Below is a small trained network, with its code and all its weights. Each question gives an input and a target symbol and asks what happens when units are switched off, that is, made to give their printed mean instead of their output.

import numpy as np


def w(rows, s, z=0):
    codes = np.array(rows[::2]) - 128.0
    scale = np.full(codes.shape[1], s)
    scale[-1] = z or s
    return codes * scale


def f(y):
    return y / 2 * (1 + np.tanh(0.7978845608 * (y + 0.044715 * y**3)))


def softmax(a):
    e = np.exp(a - a.max(-1, keepdims=True))
    return e / e.sum(-1, keepdims=True)


def log_softmax(a):
    a = a - a.max(-1, keepdims=True)
    return a - np.log(np.exp(a).sum(-1, keepdims=True))


def net(x, mask):
    ids = ['ΠΨγζηθτφ'.index(c) for c in x.split()]
    T = len(ids)
    res = E[ids] + P[:T]
    u = 0
    for l in range(2):
        q, k, v = (res @ M[l].T for M in (Q, K, V))
        z = softmax(np.where(np.tri(T) > 0, q @ k.T / 4**0.5, -1e9)) @ v
        res = res + np.where(mask[u], z, O[l][:, -1]) @ O[l][:, :-1]
        u += 1
        y = f(res @ A[l][:, :-1].T + A[l][:, -1])
        res = res + np.where(mask[u : u + 8], y, B[l][:, -1]) @ B[l][:, :-1]
        u += 8
    return log_softmax(res[-1] @ U[:, :-1].T + U[:, -1])


Q, K, V, O, A, B = {}, {}, {}, {}, {}, {}
E = w([
[69,110,94],'Π',
[115,233,147],'Ψ',
[149,113,6],'γ',
[100,210,12],'ζ',
[183,112,118],'η',
[128,135,134],'θ',
[113,156,173],'τ',
[92,90,129],'φ',
],0.021)
P = w([
[153,201,251],'0',
[150,186,118],'1',
[157,191,100],'2',
[178,206,76],'3',
[164,201,50],'4',
[165,199,71],'5',
],0.003)
Q[0] = w([
[80,153,133],'L0H0',
[118,32,80],'L0H0',
[163,3,147],'L0H0',
[106,241,86],'L0H0',
],0.022)
K[0] = w([
[100,173,101],'L0H0',
[62,4,101],'L0H0',
[73,52,187],'L0H0',
[189,160,59],'L0H0',
],0.021)
V[0] = w([
[203,69,141],'L0H0',
[134,221,70],'L0H0',
[78,98,151],'L0H0',
[254,59,135],'L0H0',
],0.0079)
O[0] = w([
[197,202,186,41],'L0H0',
[36,149,90,254],'L0H0',
[164,78,119,99],'L0H0',
[212,254,211,20],'L0H0',
],0.0065,0.0069)
A[0] = w([
[247,71,57,65],'L0N0',
[94,156,73,39],'L0N1',
[126,145,145,120],'L0N2',
[106,119,198,173],'L0N3',
[170,48,154,205],'L0N4',
[94,69,79,252],'L0N5',
[163,202,142,88],'L0N6',
[157,131,137,78],'L0N7',
],0.014,0.003)
B[0] = w([
[43,223,163,134],'L0N0',
[102,52,224,201],'L0N1',
[112,154,116,124],'L0N2',
[164,141,18,128],'L0N3',
[184,123,249,130],'L0N4',
[195,161,171,250],'L0N5',
[107,82,238,133],'L0N6',
[110,61,152,123],'L0N7',
],0.012,0.017)
Q[1] = w([
[112,65,6],'L1H0',
[86,145,210],'L1H0',
[106,155,103],'L1H0',
[121,91,189],'L1H0',
],0.024)
K[1] = w([
[118,6,40],'L1H0',
[73,172,195],'L1H0',
[132,141,97],'L1H0',
[80,113,194],'L1H0',
],0.019)
V[1] = w([
[91,202,70],'L1H0',
[236,226,186],'L1H0',
[51,247,186],'L1H0',
[2,108,164],'L1H0',
],0.0077)
O[1] = w([
[123,148,44,59],'L1H0',
[239,120,123,169],'L1H0',
[145,61,11,248],'L1H0',
[59,68,84,235],'L1H0',
],0.012,0.011)
A[1] = w([
[59,255,114,103],'L1N0',
[125,158,152,146],'L1N1',
[176,153,106,55],'L1N2',
[124,192,133,254],'L1N3',
[92,125,148,26],'L1N4',
[109,157,153,90],'L1N5',
[145,152,130,5],'L1N6',
[155,128,87,63],'L1N7',
],0.019,0.0058)
B[1] = w([
[141,3,107,133],'L1N0',
[122,149,125,154],'L1N1',
[121,92,120,216],'L1N2',
[173,122,108,157],'L1N3',
[158,115,122,248],'L1N4',
[124,122,114,141],'L1N5',
[130,55,150,124],'L1N6',
[118,158,154,255],'L1N7',
],0.044,0.0078)
U = w([
[68,155,112,252],'Π',
[95,159,214,167],'Ψ',
[65,74,185,90],'γ',
[162,111,136,101],'ζ',
[215,172,39,153],'η',
[105,113,114,92],'θ',
[2,76,91,105],'τ',
[138,97,58,66],'φ',
],0.009,0.013)

Each question gives the input, a string of symbols that net reads in full, and the target symbol t.
The units are the heads (4 rows each of Q, K, V and O) and the neurons (one row each of A and B). Each row of codes is followed by its name. A weight is (code - 128) times the scale printed after its matrix; where a second scale follows, it is the last column's (O, A, B and U).
mask holds one flag per unit, layer by layer, with each layer's heads first. A switched-off unit (its flag False) gives its mean, the last column of its rows in O or B, instead of its output. The means were averaged over made-up inputs and are rounded, as every weight is.
A unit's drop is (log p(t) with every unit on - log p(t) with that unit switched off) / (log p(t) with every unit on - log p(t) with every unit switched off).
The circuit of an input: a set's keep is (log p(t) with only the set's units on - log p(t) with every unit switched off) / (log p(t) with every unit on - log p(t) with every unit switched off). Starting from the 12 units with the biggest drops (on a tie, the unit counted first), units are removed one at a time, each time the one whose removal leaves the highest keep (on an exact tie, the one counted first), for as long as the keep stays at least 0.8.
circuit, biggest first: the units of the circuit, biggest drop first
unit that matters most: the unit with the biggest drop
top k neurons: the k neurons with the biggest drops, biggest first
k most important neurons of layer l: the k neurons of layer l with the biggest drops, biggest first
drop when u is switched off: that unit's drop, to one decimal
input γ τ θ φ, target Π: unit that matters most => L0N5
input θ φ θ Π θ φ, target ζ: circuit, biggest first => L0H0, L1H0
input θ Ψ θ θ φ, target τ: 3 most important neurons of layer 0 => L0N4, L0N5, L0N1
input θ Ψ η, target Π: circuit, biggest first => L0N0, L0N1, L1N4
input φ Π Ψ θ, target τ: circuit, biggest first => L1H0, L0H0
input θ θ γ τ η, target Π: top 2 neurons => L0N5, L1N7
input Π Ψ ζ φ θ θ, target γ: circuit, biggest first => L0H0, L0N5, L0N1, L1H0
input θ θ ζ Π θ θ, target γ: circuit, biggest first => L0N5, L0H0, L0N1, L1H0
input η θ θ Π, target ζ: 2 most important neurons of layer 1 => L1N7, L1N2
input θ θ ζ, target γ: circuit, biggest first => L0N1, L0N5, L0H0
input θ θ Π θ θ τ, target φ: top 2 neurons => L1N0, L0N1
input Π Π θ τ, target φ: top 2 neurons => L0N1, L1N0
input θ Π θ θ Π, target Ψ: circuit, biggest first => L1H0, L0N5, L0H0, L0N1
input η θ ζ, target ζ: unit that matters most => L0N6
input ζ θ Π, target γ: circuit, biggest first => L0N5, L0N1, L0H0, L1H0
input Ψ γ θ Π Π γ, target Π: circuit, biggest first => L1H0, L0N0, L1N7, L1N4
input θ τ θ, target η: circuit, biggest first => L0N1, L1H0
input Ψ Ψ θ φ, target τ: top 2 neurons => L0N5, L0N4
input Π γ θ Π, target Π: top 4 neurons => L1N7, L0N0, L1N2, L1N4
input θ γ φ, target Π: unit that matters most => L0N0
input γ Π θ φ τ, target Π: top 4 neurons => L0N5, L0N6, L0N1, L0N3
input Π θ Π θ, target η: top 4 neurons => L0N1, L0N5, L1N3, L1N7
input Π Π ζ Π, target γ: top 2 neurons => L0N1, L0N5
input θ θ θ φ, target ζ: 3 most important neurons of layer 1 => L1N6, L1N2, L1N3
input Π θ Π Π, target Ψ: drop when L0N1 is switched off => 0.0
input Π Π Ψ θ τ, target τ: drop when L1H0 is switched off => 0.3
input θ Ψ θ Π Ψ γ, target Π: unit that matters most => L0N0
input ζ Π Ψ θ θ τ, target τ: drop when L1H0 is switched off => 0.4
input θ θ ζ Ψ τ θ, target τ: drop when L1N4 is switched off => -0.1
